[ -2.7  54.3   8.4 -12.4 -57.9 -34.4 -22.5  10.7  11.1  33.7  23.9 -21.3
 -31.2  22.7 -59.9  51.0  20.6   5.9  33.0 -38.9   0.9  37.9 -19.9 -22.5
 -25.1 -18.0] = tasus
[ 48.9  27.5  19.7  36.6 -20.9 -11.3 -33.0 -23.4 -12.9  12.9  11.8 -14.1
   9.6  15.4 -30.5  18.0 -50.7  -1.9  29.3 -12.3   7.6 -83.4 -32.7 -16.9
 -17.4   3.6] = toz
[-21.1  28.4 -58.3 -50.7  23.9  -1.0 -18.0   8.2  33.7  10.4   9.1 -18.8
 -18.5  28.4 -22.6  13.0  50.5   3.9 -40.0  27.8  13.2  66.1  45.1  20.6
  -2.9 -30.6] = Gudo
[ 32.5 -30.5  26.7  23.8 -29.8  -1.7 -49.7  -4.9   3.7  24.3 -14.1 -32.9
 -27.9 -33.8  15.8 -24.9 -48.0   8.1  79.2 -34.1  -8.8 -12.8  -2.3 -52.1
   6.2 -57.6] = lemu
[ -2.7  54.3   8.4 -12.4 -57.9 -34.4 -22.5  -6.1  11.1  33.7  23.9 -21.3
 -31.2  22.7 -59.9  51.0  20.6   5.9  33.0 -38.9   0.9  37.9 -19.9 -22.5
 -25.1 -18.0] = pep
[ 48.9  27.5  19.7  36.6 -20.9 -11.3 -33.0 -23.4 -12.9 -20.3  18.5 -14.1
   9.6  15.4  31.7  18.0 -50.7  -1.9  29.3 -12.3   7.6 -83.4 -32.7 -16.9
 -17.4   3.6] = Mupub
[ 32.5 -30.5  26.7  23.8 -29.8  -1.7 -49.7  -4.9   3.7  24.3 -14.1 -32.9
 -27.9 -33.8  15.8 -24.9 -48.0   8.1  79.2 -34.1  -8.8 -12.8  -2.3 -52.1
   6.2 -28.4] = dera
[-51.0   4.5  -0.7  24.6  22.2 -24.1   2.8 -17.9  -1.3  28.9  13.5 -47.7
  -1.0 -32.0 -27.6  49.4  22.8   3.6  56.3 -23.8 -30.5 -43.1   3.4 -45.1
 -10.9 -71.6] = did
diff lemu: [ 32.5 -30.5  26.7  23.8 -29.8  -1.7 -49.7  -4.9   3.7  24.3 -14.1 -32.9
 -27.9 -33.8  15.8 -24.9 -48.0   8.1  79.2 -34.1  -8.8 -12.8  -2.3 -52.0
   6.2 -57.6]  24, [-52.1]
diff pep: [ -2.7  54.3   8.4 -12.4 -57.9 -34.4 -22.5  -6.0  11.1  33.7  23.9 -21.3
 -31.2  22.7 -59.9  51.0  20.6   5.9  33.0 -38.9   0.9  37.9 -19.9 -22.5
 -25.1 -18.0]  8, [-6.1]
diff toz: [ 48.9  27.5  19.7  36.6 -20.9 -11.3 -33.0 -23.4 -12.9  12.9  11.8 -14.1
   9.6  15.4 -30.5  18.0 -50.7  -1.9  29.3 -12.4   7.6 -83.4 -32.7 -16.9
 -17.4   3.6]  20, [-12.3]

[-61.8  22.1 -59.4  55.7 -24.5  65.1 -21.1] = Dolo
[ -6.6 -16.4 -45.4  -0.4   8.6  64.7   2.9] = zez
[-55.4  -8.3  54.7 -58.1  68.0  59.1  53.3] = mola
[-21.4 -62.6  56.1 -19.5  69.7   4.4  14.6] = bidez
[ 60.2 -16.0  39.2 -23.3 -16.9 -55.6 -43.4] = tar
[-17.0  25.2 -16.0  65.4 -41.0 -66.1  73.3] = toret
[-50.6  56.2  -1.5  69.4 -43.8 -28.2  48.8] = dekik
[ -7.6 -16.9 -23.9 -37.1  65.5  -1.1 -30.3] = tamif
[ 73.3 -17.9  41.8 -10.4  52.5  -1.9 -11.7] = dorel
[ -1.9 -27.8  24.9 -31.4 -15.8 -16.6  32.8] = Bibud
[-55.4  -8.3  54.7 -58.1 -54.5 -28.9  43.4] = Fov
[-63.3 -37.8 -19.3  53.5  45.1 -30.2  31.6] = vesu
diff Bibud: [ -1.9 -27.8  24.9 -31.5 -15.8 -16.6  32.8]  4, [-31.4]
diff tar: [ 60.2 -16.0  39.2 -23.3 -16.8 -55.6 -43.4]  5, [-16.9]

[ -9.3  -4.3 -14.7  -3.7 -10.1   0.3  -5.6  11.5]  Nata
[13.6 -7.2 47.9  5.0 -1.7 14.6 24.1  6.0]  Puz
[-14.7  -1.1  -8.8  15.8  25.8  10.5  -0.9 -18.6]  pibi
[ 17.2   7.6  -3.9   4.6  -3.2  -1.9 -16.6  -8.1]  koze
[ 47.4  16.2  65.2  13.7 -13.1  13.6  21.6 -15.8]  Vefu
diff pibi: [-14.6  -1.1  -8.8  15.8  25.8  10.5  -0.9 -18.6]  1, [-14.7]
diff pibi: [-14.7  -1.1  -8.8  15.8  25.8  10.6  -0.9 -18.6]  6, [10.5]
diff Nata: [ -9.3  -4.3 -14.8  -3.7 -10.1   0.3  -5.6  11.5]  3, [-14.7]
diff Puz: [13.6 -7.2 47.9  5.0 -1.6 14.6 24.1  6.0]  5, [-1.7]

[ 12.8  35.7 -47.6   6.1  28.1 -43.9 -45.3  64.6 -23.5  27.8  -3.6 -52.2
 -53.5  18.8 -18.9   8.6  14.4  28.7  -6.0 -13.2  -7.7 -38.7  12.3  20.0
 -28.9 -61.0  20.6  27.3  29.8  -2.4] -> ral
[ 19.1  25.6 -34.8  34.1  43.6  12.9  -5.8  51.4 -26.2  20.5 -51.4  -7.5
 -54.7 -27.8  44.7 -36.9  52.0 -48.8 -64.7  51.1  42.2  58.4   8.3  53.3
 -42.9 -61.3 -12.8 -63.9 -35.5   1.1] -> dumu
[ 45.0 -43.3 -44.7 -19.6 -51.1  46.7 -44.4   8.0 -31.7  16.6   6.1 -60.4
 -63.3 -11.3  16.6  58.4   7.2  23.2 -59.8  46.9 -52.5  15.0  36.6 -42.9
 -47.3  36.6  27.2 -15.1  21.2 -52.3] -> naz
[-31.9 -20.2   0.7 -31.6  32.7  33.6 -18.3 -48.6  31.0 -47.6  23.0  37.4
  27.7  16.3  43.9 -49.1  11.1 -63.9 -33.0  62.1 -33.3 -26.0  56.2  17.3
  65.3  54.1  54.2  47.3   4.0   3.8] -> fesid
[ 58.1 -54.8 -22.4 -36.1  -9.6 -31.1 -42.4 -61.6  18.5 -13.5 -64.8  39.2
 -44.3  57.0  61.4 -65.2  -1.7 -13.9  22.4 -28.5 -47.7 -44.7 -26.1  14.6
  31.2  15.6 -14.3  37.1   9.7  57.5] -> vas
[ 21.0 -13.4  17.5  53.8  34.5 -64.4  38.1  36.0  55.4  -9.6 -57.8 -54.7
  -9.2 -50.7 -15.7   9.5 -55.3 -30.2 -55.0 -20.1 -50.6 -58.5  39.3  33.3
 -58.2  54.0  15.9 -15.8 -45.1 -45.4] -> Gabi
diff dumu: [ 19.1  25.6 -34.8  34.1  43.6  12.9  -5.8  51.4 -26.2  20.5 -51.4  -7.5
 -54.7 -27.9  44.7 -36.9  52.0 -48.8 -64.7  51.1  42.2  58.4   8.3  53.3
 -42.9 -61.3 -12.8 -63.9 -35.5   1.1]  14, [-27.8]
diff ral: [ 12.8  35.7 -47.6   6.1  28.1 -43.9 -45.3  64.6 -23.5  27.8  -3.6 -52.3
 -53.5  18.8 -18.9   8.6  14.4  28.7  -6.0 -13.2  -7.7 -38.7  12.3  20.0
 -28.9 -61.0  20.6  27.3  29.8  -2.4]  12, [-52.2]
diff vas: [ 58.1 -54.8 -22.4 -36.1  -9.6 -31.1 -42.4 -61.6  18.5 -13.5 -64.8  39.2
 -44.3  57.0  61.4 -65.2  -1.7 -13.9  22.4 -28.5 -47.7 -44.7 -26.1  14.6
  31.2  15.5 -14.3  37.1   9.7  57.5]  26, [15.6]

